Below are the code and all the weights of a small trained network. Each question names an input and a target symbol and asks about switching units off, where a switched-off unit gives its printed mean instead of its output.

import numpy as np


def w(rows, s, z=0):
    codes = np.array(rows[::2]) - 128.0
    scale = np.full(codes.shape[1], s)
    scale[-1] = z or s
    return codes * scale


def norm(h):
    return h / np.sqrt((h * h).mean(-1, keepdims=True) + 1e-5)


def f(y):
    return np.maximum(y, 0)


def softmax(a):
    e = np.exp(a - a.max(-1, keepdims=True))
    return e / e.sum(-1, keepdims=True)


def log_softmax(a):
    a = a - a.max(-1, keepdims=True)
    return a - np.log(np.exp(a).sum(-1, keepdims=True))


def net(x, mask):
    ids = ['γδζθψω'.index(c) for c in x.split()]
    T = len(ids)
    res = E[ids] + P[:T]
    r = norm(res)
    for j in range(2):
        rows = slice(3 * j, 3 * j + 3)
        q, k, v = (r @ M[0][rows].T for M in (Q, K, V))
        z = softmax(np.where(np.tri(T) > 0, q @ k.T / 3**0.5, -1e9)) @ v
        o = O[0][rows]
        res = res + np.where(mask[j], z, o[:, -1]) @ o[:, :-1]
    y = f(norm(res) @ A[0][:, :-1].T + A[0][:, -1])
    res = res + np.where(mask[2:14], y, B[0][:, -1]) @ B[0][:, :-1]
    return log_softmax(norm(res)[-1] @ U[:, :-1].T + U[:, -1])


Q, K, V, O, A, B = {}, {}, {}, {}, {}, {}
E = w([
[70,36,56,134,215],'γ',
[221,80,208,63,34],'δ',
[62,176,154,195,135],'ζ',
[208,77,168,161,182],'θ',
[2,58,112,216,76],'ψ',
[174,109,53,145,136],'ω',
],0.0029)
P = w([
[168,135,208,152,115],'0',
[181,146,155,126,100],'1',
[178,155,124,166,80],'2',
[186,153,100,205,75],'3',
[212,132,114,226,70],'4',
[225,122,121,253,61],'5',
],0.0013)
Q[0] = w([
[134,120,33,228,159],'H1',
[92,158,42,254,155],'H1',
[53,116,160,156,74],'H1',
[62,218,165,113,159],'H2',
[209,33,112,255,41],'H2',
[60,219,111,19,175],'H2',
],0.0046)
K[0] = w([
[204,176,158,38,29],'H1',
[201,205,180,54,11],'H1',
[70,116,100,79,160],'H1',
[121,88,199,93,66],'H2',
[70,158,38,253,114],'H2',
[141,78,220,24,161],'H2',
],0.0048)
V[0] = w([
[171,129,152,109,53],'H1',
[139,116,101,133,208],'H1',
[191,50,159,115,72],'H1',
[58,65,196,91,150],'H2',
[153,213,206,130,201],'H2',
[87,185,149,253,83],'H2',
],0.0037)
O[0] = w([
[63,157,165,82,144,173],'H1',
[159,48,125,192,156,125],'H1',
[93,136,220,45,154,250],'H1',
[95,33,174,162,226,98],'H2',
[238,186,153,160,245,38],'H2',
[66,173,86,2,211,219],'H2',
],0.003,0.0025)
A[0] = w([
[117,188,182,156,65,69],'N1',
[42,206,131,208,167,123],'N2',
[41,152,128,206,131,172],'N3',
[123,185,229,142,72,78],'N4',
[67,179,154,145,113,3],'N5',
[126,71,68,252,105,51],'N6',
[153,44,64,233,155,87],'N7',
[16,96,86,64,116,187],'N8',
[90,137,224,115,120,22],'N9',
[133,126,28,208,107,176],'N10',
[121,209,196,102,80,124],'N11',
[74,172,134,236,113,177],'N12',
],0.0039,0.0018)
B[0] = w([
[111,177,91,222,125,150],'N1',
[214,84,106,10,159,174],'N2',
[219,146,125,64,177,191],'N3',
[123,133,102,189,204,162],'N4',
[81,59,177,46,23,144],'N5',
[69,103,86,190,216,167],'N6',
[28,97,3,156,90,177],'N7',
[168,174,153,203,87,254],'N8',
[70,115,134,177,49,151],'N9',
[98,107,217,104,219,181],'N10',
[82,151,106,205,170,176],'N11',
[193,137,104,67,160,166],'N12',
],0.0039,0.0037)
U = w([
[23,16,3,233,153,251],'γ',
[78,102,217,214,108,8],'δ',
[236,150,20,29,228,157],'ζ',
[222,82,245,223,226,45],'θ',
[29,70,141,22,32,139],'ψ',
[164,250,21,232,25,161],'ω',
],0.0053,0.0027)

Each question gives the input, a string of symbols that net reads in full, and the target symbol t.
The units are the heads (3 rows each of Q, K, V and O) and the neurons (one row each of A and B). Each row of codes is followed by its name. A weight is (code - 128) times the scale printed after its matrix; where a second scale follows, it is the last column's (O, A, B and U).
mask holds one flag per unit, heads first, then neurons. A switched-off unit (its flag False) gives its mean, the last column of its rows in O or B, instead of its output. The means were averaged over made-up inputs and are rounded, as every weight is.
A unit's drop is (log p(t) with every unit on - log p(t) with that unit switched off) / (log p(t) with every unit on - log p(t) with every unit switched off).
The circuit of an input: a set's keep is (log p(t) with only the set's units on - log p(t) with every unit switched off) / (log p(t) with every unit on - log p(t) with every unit switched off). Starting from the 12 units with the biggest drops (on a tie, the unit counted first), units are removed one at a time, each time the one whose removal leaves the highest keep (on an exact tie, the one counted first), for as long as the keep stays at least 0.8.
units of the circuit, in order: the units of the circuit, biggest drop first
unit that matters most: the unit with the biggest drop
k most important neurons: the k neurons with the biggest drops, biggest first
which heads matter: for each layer, one digit per head in row order, 1 if its drop is at least 0.15 and else 0, layers parted by /
input δ θ ψ ζ θ ψ, target ψ: unit that matters most	H1
input θ θ γ δ ω γ, target ω: units of the circuit, in order	[N8; H1; H2; N10]
input θ θ ω δ ψ, target ω: 2 most important neurons	[N8; N10]
input ψ ζ ψ ψ, target ζ: units of the circuit, in order	[N3; N2; N12]
input δ δ δ γ, target δ: which heads matter	11
input ω ψ δ, target ω: 2 most important neurons	[N10; N11]
input ω γ ω δ ψ, target ω: units of the circuit, in order	[N8; N3; N12]
input δ γ ζ ψ ζ δ, target ζ: which heads matter	11
input ω ω θ, target ω: which heads matter	01
input θ δ γ, target θ: units of the circuit, in order	[H1; H2; N7; N8]
input ζ ψ ψ ω ψ δ, target ω: which heads matter	10
input ψ ζ ζ δ ζ γ, target ζ: which heads matter	01
input ω ψ ψ γ θ θ, target γ: which heads matter	10
input δ ζ γ γ, target ζ: which heads matter	10
input ω ψ ζ θ, target ζ: which heads matter	01
input ψ θ ζ ψ ω ψ, target ζ: units of the circuit, in order	[N3; N12; N2]
input γ ψ ω, target γ: unit that matters most	H1
input δ γ ψ ψ γ, target ψ: which heads matter	11
input ζ γ δ ζ δ, target ζ: which heads matter	01
input ω θ ω, target ω: which heads matter	01
input γ ψ γ θ ω, target γ: which heads matter	00
input θ ζ δ γ γ, target θ: units of the circuit, in order	[H1; N7; N8]
input θ ψ ω θ ψ, target ψ: 2 most important neurons	[N11; N3]
input θ γ δ ζ ω γ, target ω: units of the circuit, in order	[N8; H1; N10; H2]
input δ δ γ, target ψ: which heads matter	10
input γ ζ ζ γ θ, target γ: 2 most important neurons	[N7; N3]
input ω γ ζ ζ, target ζ: which heads matter	00
